Each row is followed by its group and then its class within the group.
[ 0.39  1.86  0.16  0.29 -1.78 -0.23  0.69  1.60  1.85 -0.51  0.90  0.75
  0.55 -0.23  0.78  1.93 -3.79  4.41  0.12 -1.06 -0.53 -1.64 -2.07 -0.15
  1.03  1.28  1.70 -5.83 -1.29  0.00 -0.34  0.62 -1.15 -0.59  1.03 -2.06]  (85) > q632
[-0.70  1.43  0.07  0.42  0.06 -1.01  0.48 -0.27  0.23 -1.26  2.42  0.07
  0.00  0.19 -0.34  0.60 -1.06  0.02  0.82 -0.28 -0.59  0.80  0.24  0.27
 -0.02 -0.28  0.03 -0.47 -0.32 -0.31  0.35 -0.08 -1.55 -1.01  1.28  0.19]  (75) > q842
[ 1.40  1.55  0.01  0.66 -2.17 -1.69  0.64  1.98  2.61 -0.35  1.71  1.68
  1.41 -0.29  0.70  1.83 -5.45  5.36 -0.28 -0.99 -0.29 -1.35 -2.09 -0.18
 -0.03  2.31  2.37 -6.99 -1.93 -0.14 -0.54  1.27 -0.65 -0.35  0.76 -4.20]  (85) > q632
[ 2.00 -0.66  0.12 -0.38 -1.79  0.89 -0.65  2.75  1.08  1.32 -2.13  0.39
  1.03 -0.51  0.81  0.55 -2.74  3.43 -1.83 -0.53  0.05 -0.90 -3.16 -0.51
  0.02  1.65  1.16 -4.26 -0.98  0.20 -1.25  0.77  1.65  1.29 -1.60 -3.30]  (85) > q632
[-0.49  0.98 -0.11  0.61  0.04 -2.16  0.39 -1.16  0.35 -0.92  2.69  1.27
  0.24  1.33 -0.38  0.00 -0.87  0.49  0.63 -0.07  0.00  1.23  1.35  0.31
 -0.65 -0.54  0.16  0.55 -0.31 -0.93  0.23  0.02 -1.57 -0.83  1.68 -0.36]  (75) > q842
[ 0.35  0.03 -0.70  0.17 -0.94 -0.41 -0.05  0.68  0.86  0.37  0.19  0.54
  0.56  0.21  0.12  0.34 -2.12  1.60 -0.81 -0.44  0.22 -0.49 -0.78  0.02
  0.14  0.96  0.89 -1.82 -0.54 -0.14 -0.47  0.35 -0.09  0.28  0.10 -1.95]  (76) > q207
[ 1.88  0.09 -0.09  0.14 -1.19 -0.57  0.13  1.79  1.49  1.10 -0.81  1.85
  1.20  0.53  1.00  1.08 -2.99  5.05 -0.34 -0.43  0.00 -1.92 -0.51 -0.31
  0.61  1.78  2.54 -5.24 -1.07 -0.15 -0.62  0.94  0.27  0.87 -0.21 -3.45]  (85) > q632
[ 0.70  0.80  0.00 -0.14 -1.37  0.55 -0.46 -0.08  0.00 -0.09 -0.12  1.55
  0.98  2.26  0.24  0.22 -2.78  3.13 -2.61 -1.15  0.96 -0.44 -3.15  0.30
 -0.60  0.17  0.36 -0.85 -0.74 -0.65 -1.32 -0.20 -0.51  1.12  0.30 -3.73]  (85) > Q578
[ 0.71  0.78 -0.05  0.39 -1.69 -0.81 -0.01  2.21  1.90 -0.26  0.79  0.14
  0.83 -1.21  0.22  1.45 -3.23  2.33  0.18 -0.54 -0.44 -0.86 -1.29 -0.09
  0.27  1.77  1.45 -4.77 -1.06 -0.04 -0.30  0.93  0.02 -0.53  0.04 -2.08]  (76) > q207
[ 0.69 -0.10 -0.29  0.69 -1.54 -2.66 -0.09  1.82  1.71 -0.78  3.33 -0.75
  0.63 -1.56 -0.99 -0.29 -2.68 -1.46 -0.19  0.23  0.27  1.68  0.12  0.72
 -1.76  1.87  0.28 -1.00 -0.38 -0.70 -0.27  1.31  0.08 -1.06  0.00 -1.77]  (75) > Q718
[ 1.62 -0.89 -0.05 -0.30 -1.62  1.35 -0.69  2.76  1.00  1.33 -2.71 -0.26
  0.82 -1.25  0.74  0.57 -1.95  2.44 -1.62 -0.43  0.25 -2.18 -2.87 -0.41
  0.44  1.83  1.17 -3.71 -0.77  0.40 -1.19  0.72  2.24  1.19 -1.75 -2.86]  (85) > q632
[ 1.60  0.87 -0.27  1.60 -1.23 -4.49  0.37 -1.21  1.77 -0.63  4.30  2.89
  1.65  2.49 -0.54  0.44 -4.83  4.04 -0.03  0.12  0.27  1.24  2.13  0.70
 -2.06  1.48  2.14 -2.39 -0.82 -1.51 -0.24  1.38 -1.85 -0.43  2.70 -4.44]  (75) > Q718
[ 0.33  0.24 -0.38  0.52 -0.92 -1.72  0.56  0.97  0.84 -0.74  2.17 -0.26
  0.27 -0.69 -0.70  0.14 -2.05 -0.44 -0.08 -0.02  0.11  1.01  0.40  0.26
 -0.87  1.13  0.30 -0.61 -0.14  0.00  0.10  0.62 -0.08 -0.73  0.27 -1.13]  (76) > q207
[ 0.61  1.33  0.22  0.36 -0.22 -0.15  0.50  0.29  0.83  0.18 -0.24  1.16
  0.51  0.71  0.66  1.12 -2.12  3.47  0.10 -0.54 -0.37 -1.36 -1.03 -0.15
  0.87  0.55  1.26 -3.58 -0.97 -0.10 -0.05  0.28 -0.53  0.25  0.46 -1.58]  (76) > q207
[ 0.63  1.17 -0.04  1.40  0.54 -2.03  0.62 -3.50 -0.46 -0.36  1.94  3.33
  0.86  4.50 -0.10 -0.24 -1.78  3.59 -0.46 -0.19  0.65  0.65  1.61  0.60
 -0.79 -0.96  0.84  0.83 -0.04 -1.41 -0.06 -0.29 -2.69  0.61  2.63 -2.64]  (75) > q842
[ 1.26  0.14 -0.10  0.16 -1.13 -1.23 -0.05  0.56  1.13  0.32  0.65  0.82
  0.95  0.52  0.11  0.67 -2.28  2.25 -0.35 -0.28 -0.12 -0.14 -0.28  0.23
 -0.35  1.29  1.06 -2.50 -0.76 -0.35 -0.23  0.89 -0.11  0.06  0.27 -2.35]  (85) > Q578
